Below is a small trained network, with its code and all its weights. Each question gives an input and a class and asks what happens when units are switched off, that is, made to give their printed mean instead of their output.

import numpy as np


def w(rows, s, z=0):
    codes = np.array(rows[::2]) - 128.0
    scale = np.full(codes.shape[1], s)
    scale[-1] = z or s
    return codes * scale


def norm(h):
    return h / np.sqrt((h * h).mean(-1, keepdims=True) + 1e-5)


def f(y):
    return np.maximum(y, 0)


def log_softmax(a):
    a = a - a.max(-1, keepdims=True)
    return a - np.log(np.exp(a).sum(-1, keepdims=True))


def net(x, mask):
    res = np.array(x, float).reshape(1, 4) / 4 @ E
    u = 0
    for l in range(4):
        y = f(norm(res) @ A[l][:, :-1].T + A[l][:, -1])
        res = res + np.where(mask[u : u + 15], y, B[l][:, -1]) @ B[l][:, :-1]
        u += 15
    return log_softmax(norm(res)[-1] @ U[:, :-1].T + U[:, -1])


A, B = {}, {}
E = w([
[43,105,142,152,112,86,254,142,156,33,183],'x0',
[190,165,93,179,193,235,110,142,238,47,181],'x1',
[124,150,83,219,35,128,168,50,53,167,135],'x2',
[107,40,116,150,114,214,147,38,112,69,20],'x3',
],0.0058)
A[0] = w([
[87,137,177,101,109,67,161,171,110,122,164,92],'L0N1',
[82,106,158,74,136,83,144,159,132,100,131,53],'L0N2',
[131,137,106,161,137,150,160,121,154,105,174,2],'L0N3',
[139,189,90,187,135,122,156,165,166,116,254,124],'L0N4',
[98,165,168,88,150,36,145,232,146,118,210,97],'L0N5',
[31,103,144,132,30,66,183,77,29,159,104,109],'L0N6',
[111,189,119,153,125,91,162,170,129,117,213,129],'L0N7',
[162,155,127,123,106,114,73,137,92,217,110,97],'L0N8',
[132,123,99,192,126,152,172,102,170,65,163,68],'L0N9',
[175,197,70,230,104,166,116,88,114,158,173,148],'L0N10',
[170,167,148,95,80,64,61,155,77,237,134,116],'L0N11',
[133,128,107,151,119,154,122,120,138,136,123,47],'L0N12',
[113,178,129,146,127,113,152,155,139,133,211,138],'L0N13',
[134,126,142,117,128,134,130,137,139,135,132,50],'L0N14',
[149,120,110,167,160,158,138,106,155,100,125,100],'L0N15',
],0.0086,0.0064)
B[0] = w([
[74,170,54,145,149,141,178,106,141,152,149,175],'L0N1',
[119,76,100,175,131,134,152,125,158,213,164,157],'L0N2',
[99,149,183,137,120,111,159,142,101,184,150,144],'L0N3',
[83,135,168,176,61,166,183,178,157,135,184,210],'L0N4',
[203,157,222,185,118,195,147,161,103,182,77,212],'L0N5',
[151,122,174,95,11,122,164,84,131,27,30,254],'L0N6',
[147,114,88,204,177,134,161,160,171,162,133,190],'L0N7',
[113,121,89,128,203,126,98,102,94,156,95,207],'L0N8',
[84,226,123,80,140,214,95,131,101,192,161,184],'L0N9',
[254,78,96,164,137,31,158,109,140,168,105,229],'L0N10',
[36,169,104,73,226,177,97,131,130,185,163,244],'L0N11',
[161,126,120,95,137,103,120,124,148,111,124,134],'L0N12',
[124,119,109,164,162,90,164,146,164,133,161,183],'L0N13',
[129,150,117,115,77,117,121,119,134,131,106,128],'L0N14',
[116,108,107,100,103,168,95,127,160,91,128,172],'L0N15',
],0.0075,0.0098)
A[1] = w([
[126,123,129,131,119,111,127,133,113,121,144,87],'L1N1',
[129,106,139,132,141,106,156,164,112,138,106,58],'L1N2',
[87,84,150,99,114,9,151,151,142,81,159,82],'L1N3',
[185,105,135,183,109,131,103,148,114,134,137,69],'L1N4',
[72,166,136,74,117,149,87,135,135,65,149,87],'L1N5',
[130,127,130,114,141,95,92,141,114,142,147,94],'L1N6',
[124,134,135,130,133,109,125,127,123,123,148,74],'L1N7',
[80,145,115,110,113,144,101,126,115,87,158,55],'L1N8',
[139,133,95,125,72,110,122,120,151,100,205,57],'L1N9',
[40,140,102,137,107,1,193,117,123,111,141,49],'L1N10',
[60,141,125,94,123,87,163,115,83,134,130,82],'L1N11',
[122,157,125,118,144,141,121,131,127,53,140,89],'L1N12',
[161,110,145,150,68,93,151,142,129,108,117,85],'L1N13',
[129,135,118,166,67,125,174,130,141,119,187,3],'L1N14',
[125,134,130,127,125,110,118,133,122,130,137,88],'L1N15',
],0.01,0.0052)
B[1] = w([
[134,135,122,118,128,129,122,121,150,109,136,128],'L1N1',
[139,133,139,146,115,133,149,122,144,157,146,151],'L1N2',
[202,90,67,188,160,100,151,80,202,150,143,159],'L1N3',
[116,139,87,87,135,119,139,107,189,74,135,224],'L1N4',
[69,76,127,95,121,168,88,142,83,109,108,208],'L1N5',
[129,151,125,125,140,108,141,129,125,142,119,171],'L1N6',
[92,109,125,116,140,138,118,136,135,106,128,128],'L1N7',
[110,101,112,98,144,153,91,120,147,112,123,152],'L1N8',
[92,146,140,127,90,98,189,132,104,174,119,158],'L1N9',
[255,161,69,68,160,162,82,95,199,68,147,228],'L1N10',
[152,119,96,116,123,156,134,134,229,83,164,233],'L1N11',
[96,139,130,115,105,142,97,152,118,127,141,171],'L1N12',
[176,150,132,67,136,92,85,93,110,120,92,248],'L1N13',
[94,150,186,103,94,102,156,116,68,177,84,251],'L1N14',
[111,109,125,122,115,152,123,138,134,130,154,128],'L1N15',
],0.0083,0.0026)
A[2] = w([
[159,147,148,174,94,104,140,128,132,122,120,67],'L2N1',
[102,125,183,126,197,105,91,194,92,151,144,37],'L2N2',
[82,150,147,120,128,152,85,148,106,2,154,44],'L2N3',
[152,121,125,155,50,136,108,111,97,166,157,18],'L2N4',
[180,119,197,138,111,113,98,200,137,49,120,51],'L2N5',
[148,111,163,138,121,105,120,176,134,76,140,61],'L2N6',
[125,125,122,121,119,119,129,131,125,139,137,95],'L2N7',
[74,96,192,135,139,78,175,154,96,154,155,83],'L2N8',
[125,131,135,131,130,124,131,136,113,108,133,70],'L2N9',
[41,155,140,88,110,136,116,137,77,88,143,22],'L2N10',
[83,122,132,120,65,95,136,106,32,123,95,97],'L2N11',
[142,119,145,112,148,79,92,131,54,159,132,83],'L2N12',
[108,85,174,175,43,57,175,139,76,98,66,77],'L2N13',
[58,93,154,179,140,78,169,148,87,143,206,12],'L2N14',
[119,160,81,165,95,115,151,142,133,100,221,1],'L2N15',
],0.0081,0.0037)
B[2] = w([
[92,114,118,109,129,137,110,136,92,104,116,199],'L2N1',
[158,165,124,167,127,24,149,129,88,124,130,214],'L2N2',
[60,73,139,81,91,139,65,144,17,112,87,192],'L2N3',
[142,151,120,102,143,90,137,113,142,28,128,150],'L2N4',
[117,112,136,83,29,90,134,55,55,62,64,154],'L2N5',
[133,139,137,104,74,119,124,63,83,101,98,133],'L2N6',
[128,125,133,124,129,133,130,133,124,119,123,129],'L2N7',
[94,55,73,202,143,127,151,117,192,159,153,187],'L2N8',
[132,130,130,127,120,122,125,119,102,131,135,128],'L2N9',
[67,66,147,112,108,157,99,174,134,94,122,173],'L2N10',
[118,147,253,171,94,136,155,176,136,143,149,226],'L2N11',
[117,161,144,131,154,125,125,157,47,149,155,186],'L2N12',
[214,174,213,49,55,53,113,49,47,123,70,252],'L2N13',
[45,58,92,199,149,173,97,178,171,170,174,184],'L2N14',
[45,160,182,134,104,128,157,158,95,164,134,182],'L2N15',
],0.0063,0.003)
A[3] = w([
[46,116,119,121,69,111,199,82,110,147,85,96],'L3N1',
[171,205,157,179,84,165,219,184,208,112,194,114],'L3N2',
[109,133,101,116,64,2,105,113,17,135,102,2],'L3N3',
[106,134,113,124,114,85,113,136,88,140,156,54],'L3N4',
[172,157,80,159,44,64,191,68,133,113,115,70],'L3N5',
[133,156,148,112,149,85,135,184,134,104,199,68],'L3N6',
[59,111,146,86,118,164,106,127,173,88,125,62],'L3N7',
[119,120,127,123,114,107,123,120,110,132,151,85],'L3N8',
[172,124,186,158,179,130,96,238,166,43,130,89],'L3N9',
[93,149,88,113,178,82,108,90,75,175,187,5],'L3N10',
[62,110,108,125,92,128,181,111,100,152,107,72],'L3N11',
[190,126,68,141,102,158,75,73,104,38,130,79],'L3N12',
[140,139,63,109,62,153,93,98,113,62,153,32],'L3N13',
[167,179,123,164,43,170,173,150,151,60,212,15],'L3N14',
[139,94,178,143,127,112,129,184,137,45,152,14],'L3N15',
],0.007,0.0037)
B[3] = w([
[154,84,157,110,89,130,122,108,145,62,110,194],'L3N1',
[122,126,251,122,2,126,134,114,94,84,118,254],'L3N2',
[126,182,198,190,116,117,173,167,110,146,157,168],'L3N3',
[110,142,154,132,120,121,122,109,127,147,146,131],'L3N4',
[189,99,106,50,143,67,102,90,141,22,112,217],'L3N5',
[90,113,150,151,84,136,148,131,134,130,137,143],'L3N6',
[86,69,131,118,97,146,121,155,104,132,120,168],'L3N7',
[132,98,139,141,130,130,137,134,114,123,121,128],'L3N8',
[109,111,158,124,14,114,149,98,109,123,99,156],'L3N9',
[143,125,117,74,156,86,85,104,56,112,104,168],'L3N10',
[139,97,134,106,107,120,117,143,133,86,126,157],'L3N11',
[87,110,95,157,113,100,181,201,156,73,235,196],'L3N12',
[96,131,123,180,140,120,151,166,125,167,193,161],'L3N13',
[154,178,222,126,85,89,119,99,79,127,91,172],'L3N14',
[149,119,159,99,58,115,135,98,117,114,84,131],'L3N15',
],0.0067)
U = w([
[23,76,128,85,123,189,72,149,109,90,114,1],'0',
[166,138,185,109,51,97,160,85,116,82,78,232],'1',
[108,167,77,106,255,101,64,129,70,206,127,149],'2',
[102,162,178,219,112,148,172,206,164,177,200,126],'3',
[197,93,28,151,157,97,130,108,183,80,152,97],'4',
],0.014,0.0021)

Each question gives the input, the list of numbers given to net, and the class t.
The units are the neurons (one row each of A and B). Each row of codes is followed by its name. A weight is (code - 128) times the scale printed after its matrix; where a second scale follows, it is the last column's (A, B and U).
mask holds one flag per neuron, layer by layer. A switched-off neuron (its flag False) gives its mean, the last column of its row in B, instead of its output. The means were averaged over made-up inputs and are rounded, as every weight is.
A unit's drop is (log p(t) with every unit on - log p(t) with that unit switched off) / (log p(t) with every unit on - log p(t) with every unit switched off).
The circuit of an input: a set's keep is (log p(t) with only the set's units on - log p(t) with every unit switched off) / (log p(t) with every unit on - log p(t) with every unit switched off). Starting from the 12 units with the biggest drops (on a tie, the unit counted first), units are removed one at a time, each time the one whose removal leaves the highest keep (on an exact tie, the one counted first), for as long as the keep stays at least 0.8.
circuit, biggest first: the units of the circuit, biggest drop first
k most important neurons: the k neurons with the biggest drops, biggest first
top k neurons in layer l: the k neurons of layer l with the biggest drops, biggest first
drop of u: that unit's drop, to one decimal
input [6,6,6,3], class 3: circuit, biggest first	[L0N6]
input [-1,8,-8,-7], class 1: 4 most important neurons	[L0N11, L3N2, L2N5, L3N9]
input [-1,5,0,5], class 4: circuit, biggest first	[L0N4, L0N6]
input [0,-7,0,-8], class 3: 2 most important neurons	[L0N5, L0N6]
input [-2,-2,-8,-4], class 2: top 3 neurons in layer 0	[L0N4, L0N11, L0N6]
input [-1,7,6,7], class 4: 2 most important neurons	[L0N10, L0N4]
input [-1,-3,7,-7], class 4: 2 most important neurons	[L0N6, L0N10]
input [-3,7,-1,2], class 3: top 2 neurons in layer 2	[L2N11, L2N13]
input [-6,3,-6,-5], class 2: 4 most important neurons	[L0N6, L0N11, L0N8, L2N11]
input [-3,-7,-3,3], class 0: 4 most important neurons	[L0N11, L0N10, L0N5, L1N11]
input [0,0,-4,6], class 0: 2 most important neurons	[L0N10, L0N6]
input [-8,5,-1,1], class 4: 2 most important neurons	[L0N11, L0N9]
input [1,-6,-3,-3], class 3: 3 most important neurons	[L0N11, L0N5, L0N2]
input [-5,-5,8,-7], class 2: circuit, biggest first	[L0N11]
input [-7,6,-4,8], class 0: 2 most important neurons	[L0N10, L0N7]
input [0,-7,-2,-7], class 2: 2 most important neurons	[L0N11, L0N4]
input [-3,7,-2,-4], class 1: top 2 neurons in layer 3	[L3N2, L3N14]
input [-1,3,3,-3], class 3: 2 most important neurons	[L0N4, L0N6]
input [7,1,-1,1], class 3: 2 most important neurons	[L0N9, L0N6]
input [-3,4,6,0], class 4: circuit, biggest first	[L0N10]
input [-1,1,-2,2], class 0: 2 most important neurons	[L0N10, L0N6]
input [-1,-7,7,-7], class 4: top 3 neurons in layer 0	[L0N6, L0N11, L0N8]
input [-4,7,-6,-6], class 1: top 2 neurons in layer 0	[L0N11, L0N9]
input [1,-4,-6,4], class 4: top 3 neurons in layer 0	[L0N5, L0N11, L0N9]
input [-3,2,-5,-4], class 3: drop of L0N6	1.6
input [1,-4,2,-5], class 3: drop of L0N7	0.3
input [-4,-4,3,-5], class 2: drop of L2N15	0.0
input [-4,-3,-4,1], class 2: drop of L0N6	0.1
